Below are the code and all the weights of a small trained network. Each question names an input and a target symbol and asks about switching units off, where a switched-off unit gives its printed mean instead of its output.

import numpy as np


def w(rows, s, z=0):
    codes = np.array(rows[::2]) - 128.0
    scale = np.full(codes.shape[1], s)
    scale[-1] = z or s
    return codes * scale


def f(y):
    return y / 2 * (1 + np.tanh(0.7978845608 * (y + 0.044715 * y**3)))


def softmax(a):
    e = np.exp(a - a.max(-1, keepdims=True))
    return e / e.sum(-1, keepdims=True)


def log_softmax(a):
    a = a - a.max(-1, keepdims=True)
    return a - np.log(np.exp(a).sum(-1, keepdims=True))


def net(x, mask):
    ids = ['Λδζθμπσφψ'.index(c) for c in x.split()]
    T = len(ids)
    res = E[ids] + P[:T]
    r = res
    for j in range(2):
        rows = slice(2 * j, 2 * j + 2)
        q, k, v = (r @ M[0][rows].T for M in (Q, K, V))
        z = softmax(np.where(np.tri(T) > 0, q @ k.T / 2**0.5, -1e9)) @ v
        o = O[0][rows]
        res = res + np.where(mask[j], z, o[:, -1]) @ o[:, :-1]
    y = f(res @ A[0][:, :-1].T + A[0][:, -1])
    res = res + np.where(mask[2:10], y, B[0][:, -1]) @ B[0][:, :-1]
    return log_softmax(res[-1] @ U[:, :-1].T + U[:, -1])


Q, K, V, O, A, B = {}, {}, {}, {}, {}, {}
E = w([
[108,118,158,154],'Λ',
[90,155,182,176],'δ',
[105,194,159,209],'ζ',
[255,193,106,79],'θ',
[143,81,105,124],'μ',
[75,133,46,108],'π',
[184,119,42,124],'σ',
[135,185,81,173],'φ',
[104,175,187,193],'ψ',
],0.017)
P = w([
[234,11,129,254],'0',
[77,88,119,175],'1',
[97,134,136,55],'2',
[87,124,103,188],'3',
[127,168,129,72],'4',
[97,153,129,222],'5',
[109,143,141,60],'6',
[36,40,66,121],'7',
[181,168,134,89],'8',
[72,117,114,211],'9',
[141,137,134,65],'10',
[57,87,109,191],'11',
[146,125,159,68],'12',
[85,119,96,225],'13',
],0.0099)
Q[0] = w([
[73,125,98,214],'h1',
[161,201,177,43],'h1',
[170,72,60,180],'h2',
[125,74,100,249],'h2',
],0.017)
K[0] = w([
[161,42,168,195],'h1',
[135,213,170,32],'h1',
[192,87,65,169],'h2',
[235,8,158,230],'h2',
],0.015)
V[0] = w([
[148,178,230,144],'h1',
[186,29,112,133],'h1',
[65,183,92,227],'h2',
[196,179,6,110],'h2',
],0.018)
O[0] = w([
[155,141,175,170,147],'h1',
[144,112,86,163,202],'h1',
[159,252,139,127,248],'h2',
[96,165,117,79,167],'h2',
],0.023,0.012)
A[0] = w([
[217,202,165,37,102],'n1',
[96,96,46,111,134],'n2',
[188,124,198,89,73],'n3',
[113,198,131,19,255],'n4',
[19,67,148,78,45],'n5',
[25,160,135,207,78],'n6',
[205,154,155,124,53],'n7',
[120,128,86,254,104],'n8',
],0.0078,0.0024)
B[0] = w([
[190,13,48,82,252],'n1',
[112,148,248,124,159],'n2',
[80,77,99,187,152],'n3',
[84,122,168,232,239],'n4',
[254,149,39,141,147],'n5',
[216,108,57,69,161],'n6',
[50,175,156,50,193],'n7',
[85,91,201,64,199],'n8',
],0.0091,0.026)
U = w([
[142,64,132,254,250],'Λ',
[90,135,181,170,118],'δ',
[114,148,134,32,77],'ζ',
[146,60,83,82,7],'θ',
[54,66,135,90,215],'μ',
[13,147,145,168,115],'π',
[12,126,111,13,89],'σ',
[133,131,84,213,174],'φ',
[110,133,179,137,115],'ψ',
],0.0061,0.0025)

Each question gives the input, a string of symbols that net reads in full, and the target symbol t.
The units are the heads (2 rows each of Q, K, V and O) and the neurons (one row each of A and B). Each row of codes is followed by its name. A weight is (code - 128) times the scale printed after its matrix; where a second scale follows, it is the last column's (O, A, B and U).
mask holds one flag per unit, heads first, then neurons. A switched-off unit (its flag False) gives its mean, the last column of its rows in O or B, instead of its output. The means were averaged over made-up inputs and are rounded, as every weight is.
A unit's drop is (log p(t) with every unit on - log p(t) with that unit switched off) / (log p(t) with every unit on - log p(t) with every unit switched off).
The circuit of an input: a set's keep is (log p(t) with only the set's units on - log p(t) with every unit switched off) / (log p(t) with every unit on - log p(t) with every unit switched off). Starting from all 10 units, units are removed one at a time, each time the one whose removal leaves the highest keep (on an exact tie, the one counted first), for as long as the keep stays at least 0.8.
units of the circuit, in order: the units of the circuit, biggest drop first
most important unit: the unit with the biggest drop
k most important neurons: the k neurons with the biggest drops, biggest first
heads that matter: for each layer, one digit per head in row order, 1 if its drop is at least 0.15 and else 0, layers parted by /
input Λ Λ φ μ μ Λ δ ζ, target Λ: units of the circuit, in order	h2
input δ ψ μ ζ μ σ ψ ψ Λ ψ σ Λ, target δ: units of the circuit, in order	n1; h2; n8
input π ζ π Λ μ ψ ζ Λ μ φ ψ Λ φ ψ, target π: units of the circuit, in order	n1; h1
input μ μ ζ Λ π, target π: units of the circuit, in order	n4; h2; n6; n8
input Λ μ ζ, target ζ: 3 most important neurons	n4; n8; n7
input μ φ μ ψ θ ψ δ ψ, target μ: 4 most important neurons	n8; n4; n2; n1
input φ π μ σ θ ζ Λ δ ζ π, target φ: heads that matter	01
input δ ζ ζ δ σ φ Λ ψ ψ φ Λ ζ δ φ, target δ: heads that matter	11
input π φ Λ, target Λ: 2 most important neurons	n7; n8
input Λ φ θ σ δ π, target Λ: 2 most important neurons	n7; n1
input φ ζ ψ ζ μ μ ψ ψ ψ φ θ, target θ: 2 most important neurons	n4; n1
input θ ζ ζ σ ψ σ Λ ψ μ φ φ δ, target θ: units of the circuit, in order	n5; h2
input ψ φ σ φ Λ Λ ζ ψ θ, target θ: 2 most important neurons	n1; n7
input ζ π Λ δ φ δ θ δ φ σ Λ δ, target ζ: heads that matter	01
input θ π φ μ ζ δ φ μ, target θ: 3 most important neurons	n5; n7; n8
input μ ψ φ δ ζ Λ φ σ ψ μ ψ σ, target μ: heads that matter	11
input σ μ θ Λ θ σ ζ μ Λ σ Λ ζ, target σ: 3 most important neurons	n1; n2; n4
input ζ φ φ φ, target ζ: most important unit	n7
input θ φ ψ σ φ μ Λ ζ μ φ, target θ: 3 most important neurons	n5; n7; n4
input ζ μ φ, target φ: units of the circuit, in order	n8; n7
